Here is a tiny trained network, its code and every weight. The questions are about switching its units off for an input and a target symbol, where a switched-off unit gives its printed mean instead of its output.

import numpy as np


def w(rows, s, z=0):
    codes = np.array(rows[::2]) - 128.0
    scale = np.full(codes.shape[1], s)
    scale[-1] = z or s
    return codes * scale


def f(y):
    return y / 2 * (1 + np.tanh(0.7978845608 * (y + 0.044715 * y**3)))


def softmax(a):
    e = np.exp(a - a.max(-1, keepdims=True))
    return e / e.sum(-1, keepdims=True)


def log_softmax(a):
    a = a - a.max(-1, keepdims=True)
    return a - np.log(np.exp(a).sum(-1, keepdims=True))


def net(x, mask):
    ids = ['ΘΞΦαγεζμσ'.index(c) for c in x.split()]
    T = len(ids)
    res = E[ids] + P[:T]
    q, k, v = (res @ M[0].T for M in (Q, K, V))
    z = softmax(np.where(np.tri(T) > 0, q @ k.T / 4**0.5, -1e9)) @ v
    res = res + np.where(mask[0], z, O[0][:, -1]) @ O[0][:, :-1]
    y = f(res @ A[0][:, :-1].T + A[0][:, -1])
    res = res + np.where(mask[1:13], y, B[0][:, -1]) @ B[0][:, :-1]
    return log_softmax(res[-1] @ U[:, :-1].T + U[:, -1])


Q, K, V, O, A, B = {}, {}, {}, {}, {}, {}
E = w([
[71,108,130,150,251,195,119,96,164,87,150],'Θ',
[112,121,149,228,126,185,50,71,150,149,141],'Ξ',
[191,139,154,137,150,168,168,72,21,152,157],'Φ',
[196,221,174,147,97,173,87,166,98,140,74],'α',
[138,147,177,117,202,157,196,118,159,119,139],'γ',
[77,157,106,80,132,98,66,117,153,169,184],'ε',
[177,113,51,85,90,136,116,184,81,62,152],'ζ',
[136,104,128,131,21,153,87,119,151,130,190],'μ',
[169,137,118,124,165,84,168,108,119,156,83],'σ',
],0.021)
P = w([
[153,150,90,94,155,120,65,56,186,106,111],'0',
[155,142,132,127,123,110,152,171,138,194,105],'1',
[144,121,150,106,155,68,93,147,137,104,127],'2',
[95,123,115,125,146,150,32,139,145,156,114],'3',
[2,163,154,182,96,118,164,109,115,92,129],'4',
[83,113,137,155,112,133,111,210,88,213,111],'5',
],0.015)
Q[0] = w([
[111,64,147,154,126,139,117,249,105,199,132],'H0',
[36,175,131,182,101,103,170,151,88,87,129],'H0',
[88,142,117,156,76,101,164,113,105,106,110],'H0',
[183,158,97,109,85,145,72,110,170,86,148],'H0',
],0.011)
K[0] = w([
[174,94,232,155,159,2,86,140,113,31,187],'H0',
[169,37,164,190,171,126,140,252,124,247,152],'H0',
[86,111,105,161,144,117,176,232,108,139,178],'H0',
[193,139,74,82,132,193,190,60,190,139,100],'H0',
],0.0077)
V[0] = w([
[168,177,116,150,119,125,58,210,90,246,60],'H0',
[96,154,136,232,91,106,110,149,232,187,192],'H0',
[127,87,208,236,161,201,153,97,82,148,64],'H0',
[76,82,21,168,178,1,48,106,54,169,47],'H0',
],0.0076)
O[0] = w([
[165,107,85,155,151,113,54,194,110,181,136,241],'H0',
[169,82,252,25,172,167,88,164,135,124,134,8],'H0',
[163,165,82,116,118,198,149,101,204,194,130,3],'H0',
[102,182,152,160,133,148,121,157,224,101,236,62],'H0',
],0.012,0.002)
A[0] = w([
[129,142,98,192,105,101,160,105,138,94,141,228],'N0',
[148,148,158,117,4,96,91,110,154,144,120,4],'N1',
[106,107,200,85,111,129,87,162,113,121,123,124],'N2',
[102,137,115,123,176,145,169,128,96,138,73,167],'N3',
[159,119,123,167,173,104,175,116,106,118,100,2],'N4',
[111,151,111,130,121,144,153,149,200,91,58,153],'N5',
[90,101,120,136,102,188,95,140,101,136,142,168],'N6',
[161,88,142,165,140,133,106,69,108,143,102,128],'N7',
[133,70,173,127,133,132,132,116,102,108,68,67],'N8',
[163,123,132,83,154,174,134,152,180,120,146,24],'N9',
[131,130,138,160,91,126,117,178,141,106,187,145],'N10',
[62,166,157,132,118,134,204,98,127,98,138,150],'N11',
],0.011,0.0029)
B[0] = w([
[173,85,174,113,60,69,96,110,146,105,158,255],'N0',
[85,87,91,119,254,116,180,86,57,127,59,181],'N1',
[146,218,4,147,147,127,147,88,121,126,112,230],'N2',
[149,100,121,182,164,99,121,99,85,95,124,202],'N3',
[132,160,78,82,98,252,140,92,86,41,121,175],'N4',
[70,103,163,251,157,116,148,177,139,137,93,170],'N5',
[149,127,106,145,106,151,229,146,191,173,100,201],'N6',
[121,121,180,109,158,128,159,196,171,94,180,203],'N7',
[85,95,155,97,119,93,138,162,159,228,227,187],'N8',
[146,109,105,156,83,116,23,48,68,108,158,180],'N9',
[160,86,169,99,227,190,69,60,147,167,57,204],'N10',
[40,122,85,77,42,192,121,203,138,103,110,207],'N11',
],0.0069,0.0095)
U = w([
[192,79,229,175,109,135,126,126,190,167,162,230],'Θ',
[96,60,137,197,86,136,63,128,78,106,119,3],'Ξ',
[71,140,108,97,120,104,103,137,91,195,185,138],'Φ',
[163,177,124,198,185,155,114,140,64,116,85,124],'α',
[178,44,66,132,81,167,85,233,109,103,133,169],'γ',
[141,131,143,87,80,193,155,151,179,122,69,144],'ε',
[208,133,121,102,81,183,118,71,130,141,126,73],'ζ',
[188,156,72,188,113,88,190,83,189,131,114,91],'μ',
[144,3,147,110,147,141,148,55,94,168,74,155],'σ',
],0.0061,0.0056)

Each question gives the input, a string of symbols that net reads in full, and the target symbol t.
The units are the heads (4 rows each of Q, K, V and O) and the neurons (one row each of A and B). Each row of codes is followed by its name. A weight is (code - 128) times the scale printed after its matrix; where a second scale follows, it is the last column's (O, A, B and U).
mask holds one flag per unit, heads first, then neurons. A switched-off unit (its flag False) gives its mean, the last column of its rows in O or B, instead of its output. The means were averaged over made-up inputs and are rounded, as every weight is.
A unit's drop is (log p(t) with every unit on - log p(t) with that unit switched off) / (log p(t) with every unit on - log p(t) with every unit switched off).
The circuit of an input: a set's keep is (log p(t) with only the set's units on - log p(t) with every unit switched off) / (log p(t) with every unit on - log p(t) with every unit switched off). Starting from the 12 units with the biggest drops (on a tie, the unit counted first), units are removed one at a time, each time the one whose removal leaves the highest keep (on an exact tie, the one counted first), for as long as the keep stays at least 0.8.
units of the circuit, in order: the units of the circuit, biggest drop first
most important unit: the unit with the biggest drop
k most important neurons: the k neurons with the biggest drops, biggest first
drop when u is switched off: that unit's drop, to one decimal
input ζ ζ σ, target Ξ: units of the circuit, in order : H0, N0
input ε Ξ α α Θ, target ζ: units of the circuit, in order : H0, N9, N2
input α Θ γ Φ μ, target ε: units of the circuit, in order : H0, N11
input Φ Φ ε σ ζ μ, target α: units of the circuit, in order : N2, H0, N0, N10
input Θ ε σ, target ε: units of the circuit, in order : H0, N11
input σ α ζ γ, target Θ: units of the circuit, in order : H0, N2
input Φ ζ γ α, target μ: units of the circuit, in order : H0
input μ γ σ, target Φ: 3 most important neurons : N8, N2, N10
input α ζ ε γ α, target Ξ: 2 most important neurons : N0, N2
input ε α Φ ζ, target α: units of the circuit, in order : H0, N2, N10, N0
input μ Φ γ γ, target Φ: 2 most important neurons : N8, N2
input ε α α ε, target α: 2 most important neurons : N2, N10
input ε ε Ξ, target α: units of the circuit, in order : N2, H0
input Ξ Θ Φ Φ, target ζ: units of the circuit, in order : H0, N9
input ζ ε μ, target σ: most important unit : N10
input ε σ α γ, target α: 2 most important neurons : N2, N0
input Θ σ μ, target ε: 2 most important neurons : N11, N3
input Φ Θ μ Θ α, target ε: drop when N5 is switched off : -0.2
input μ α α, target Φ: drop when H0 is switched off : 1.1
input γ Ξ Θ σ Θ Θ, target ε: drop when N10 is switched off : 0.0
